151,150,145,140,135,131
127,132,139,145,148,150
130,124,119,116,117,122
==> 151, 122

126,151,124,121,115 ==> 126, 115

118,149,140,114,114 ==> 118, 114

119,128,147,123,130,132,102 ==> 119, 102

150,137,143,150,136 ==> 150, 136

129,121,120,138,101,133,142 ==> 129, 142

102,133,145,106,128,141 ==> 102, 141
---
132	122	116	114	117
136	132	141	131	127
121	108	102	123	138
>> 141

132	128	108	102	130	150	143 >> 150

154	148	145	140	137	143 >> 154

153	108	139	132	105 >> 153

120	112	108	112
135	151	133	127
150	146	140	125
>> 151

143	101	125	141	130	115
135	126	125	128	123	113
>> 143

124	124	140	105	112 >> 140

144	145	132	158	146	131 >> 158
---
[[127 114 140 127 125 126 107 133 126 144 128 125 126]
 [120 128 123 125 125 118 118 128 139 144 109 134 120]
 [124 133 127 129 132 134 144 115 112 144 134 131 133]
 [127 123 136 128 131 136 137 119 113 144 140 128 137]
 [144 142 120 129 130 131 137 135 138 144 134 120 131]
 [130 136 121 134 125 122 122 137 144 144 117 127 120]
 [124 110 143 129 128 132 119 124 110 144 136 128 131]
 [120 133 119 131 126 121 127 126 139 144 117 136 122]
 [116 123 129 137 128 125 131 114 117 144 121 141 127]]
122

[[125 123 102 146 124 134 129 104 124 143 118 143]
 [141 131 134 132 134 135 118 124 133 120 116 134]
 [121 123 119 130 122 120 141 138 126 134 142 120]
 [121 121 111 116 127 124 124 128 132 122 124 130]
 [121 119 130 141 112 105 111 117 120 138 141 129]
 [129 121 129 141 110 110 111 112 127 120 134 131]
 [122 129 115 106 138 140 133 142 129 134 134 125]
 [123 118 112 109 125 125 122 127 132 130 126 134]
 [124 123 141 140 115 108 111 129 131 109 123 123]
 [133 122 140 114 121 124 115 125 132 139 140 146]]
123

[[116 119 118 138 123 132 131]
 [121 142 114 118 116 111 121]
 [143 112 114 144 128 113 131]
 [133 121 114 120 118 114 119]
 [130 122 135 135 124 126 126]
 [128 145 141 118 132 133 130]
 [131 141 140 126 128 138 130]
 [123 138 118 120 121 114 131]
 [134 104 135 142 125 114 135]
 [133 108 116 121 128 134 129]]
135

[[127 138 134 150 129 117 134 134 128 121 128]
 [127 119 119 121 131 121 134 128 128 129 125]
 [127 138 112 109 144 146 139 128 128 130 126]
 [131 138 129 132 139 103 104 126 128 127 128]
 [123 138 129 139 118 121 133 128 141 129 128]]
128

[[126 107 129 143 129 125 108 134 143 120 126 129 131 126 134]
 [116 135 109 136 117 134 134 133 132 136 132 132 128 128 136]
 [130 116 129 114 124 136 126 137 119 130 134 136 130 136 138]
 [132 122 133 112 126 137 132 135 116 129 134 130 130 134 137]
 [120 152 125 124 129 121 145 120 121 136 120 123 126 119 122]]
137
---
[153 149 148 135 145 122 107]
148

[[119 157 116 107 152 110]
 [131 104 142 119 147 127]
 [146 107 130 115 106 137]]
116

[108 138 119 152 118]
119

[126 128 106 130 135]
106

[114 130 147 121 151 124]
147

[[128 148 128 130 131 126]
 [128 132 128 131 106 125]
 [128 109 129 129 129 128]]
128

[[103 105 119 107]
 [139 126 127 105]]
119

[114 134 100 129 122 117 131]
100
---
129  151  108  129  100  113  144 ans = 108

119  119   99  105  119  131
144  137  146  144  111  109
ans = 99

117  150  152  122  110  132 ans = 152

135  128  106  111  122  139 ans = 106

101  155  146  120   99 ans = 146

125  131  142  131  153  132
118  132  109  114  149  118
137  139  113  106  126  121
ans = 142

138  121  117  125  158 ans = 117

 98  124  114  130  135  127  141 ans = 114

140  114  100  102  132  131  136 ans = 100

128  149  126  120  130  118  128 ans = 126
---
129	128	126	127	129
129	153	124	120	144
129	140	152	130	119
yields 129, 119

118	155	126	118	132	115
154	131	147	118	126	115
yields 118, 115

104	129	113	141	138	116	141
134	117	124	134	143	123	132
137	120	122	120	121	123	124
yields 104, 124

138	134	148	131	119	104 yields 138, 104

126	132	100	130	128	120	119 yields 126, 119

102	137	155	118	145	136 yields 102, 136

118	155	136	138 yields 118, 138

131	151	137	120	111	128 yields 131, 128
---
Input: [[124, 105, 120, 137, 143], [123, 138, 110, 145, 112]]
Output: 120
Input: [[156, 128, 128, 110, 154, 120], [120, 134, 124, 109, 121, 128], [123, 123, 118, 105, 128, 151]]
Output: 109
Input: [[147, 129, 101, 126, 120], [146, 133, 124, 133, 123], [126, 130, 132, 128, 131]]
Output: 124
Input: [[126, 127, 129, 128, 128], [142, 158, 113, 118, 144]]
Output: 129
Input: [[129, 127, 124, 117, 123, 155], [136, 111, 135, 122, 149, 114]]
Output: 117
Input: [[140, 138, 119, 135, 132, 132, 155], [118, 126, 137, 126, 133, 128, 131]]
Output: 132
---
[[147 147 116 133 137]
 [152 143 131 124 118]
 [151 150 135 124 120]] 131, 152

[157 129 144 129 137 143 140] 129, 157

[133 124 131 103 142] 131, 142

[128 152 131 146 126] 131, 152

[[116 127 135 132 135]
 [120 121 145 127 119]
 [103 127 141 137 144]] 145, 145

[150 144 136 116 151] 136, 151

[141 122 134 153 131] 134, 153

[[126 118 121 143 105 106 112]
 [121 125 114 132 152 110 136]
 [107 114 119 149 117 130 133]] 132, 152
---
(114, 120, 131, 125, 116, 120, 101) --> 114
((136, 131, 108, 147, 128), (138, 131, 104, 150, 129)) --> 108
(128, 123, 104, 151) --> 123
(131, 127, 131, 107, 116, 135, 100) --> 107
(128, 135, 154, 143) --> 135
((134, 131, 106, 127, 107, 127), (117, 121, 129, 127, 130, 136), (120, 125, 134, 135, 119, 132)) --> 107
(132, 109, 127, 128, 103) --> 109
---
126  121  133  106  127
117  134  120  111  152
133  120  127  115  106
result: 133

134  147  126  138
154  146  140  128
130  155  128  144
result: 130

116  122  104  119  140
116  122  105  119  142
101  123  106  144  141
result: 101

143  111  135  108  109  134
136  125  123  126  127  133
107  149  127  152  150  119
result: 107

122  133  116  114
126  122  111  123
131  157  113  117
result: 131

108  140  133  128  133  155
141  126  146  127  133  125
104  140  135  124  131  158
result: 104

132  127  140  115  117  116
125  111  150  134  142  127
145  115  128   98  119  104
result: 145
---
151  119  132  134  141
137  136  127  124  124
122  145  125  125  111
=> 125

112  133   99  124  120  158  138 => 99

132  104  117  155 => 117

116  122  117  107  113  119  123
119  119  120  108  114  121  123
=> 120

132  135  115  152  150  106 => 115

146  145  149  150  150  141 => 149

127  128  128  101 => 128

111  136  118  151  123  126 => 118

143  118  152  143  110  116 => 152
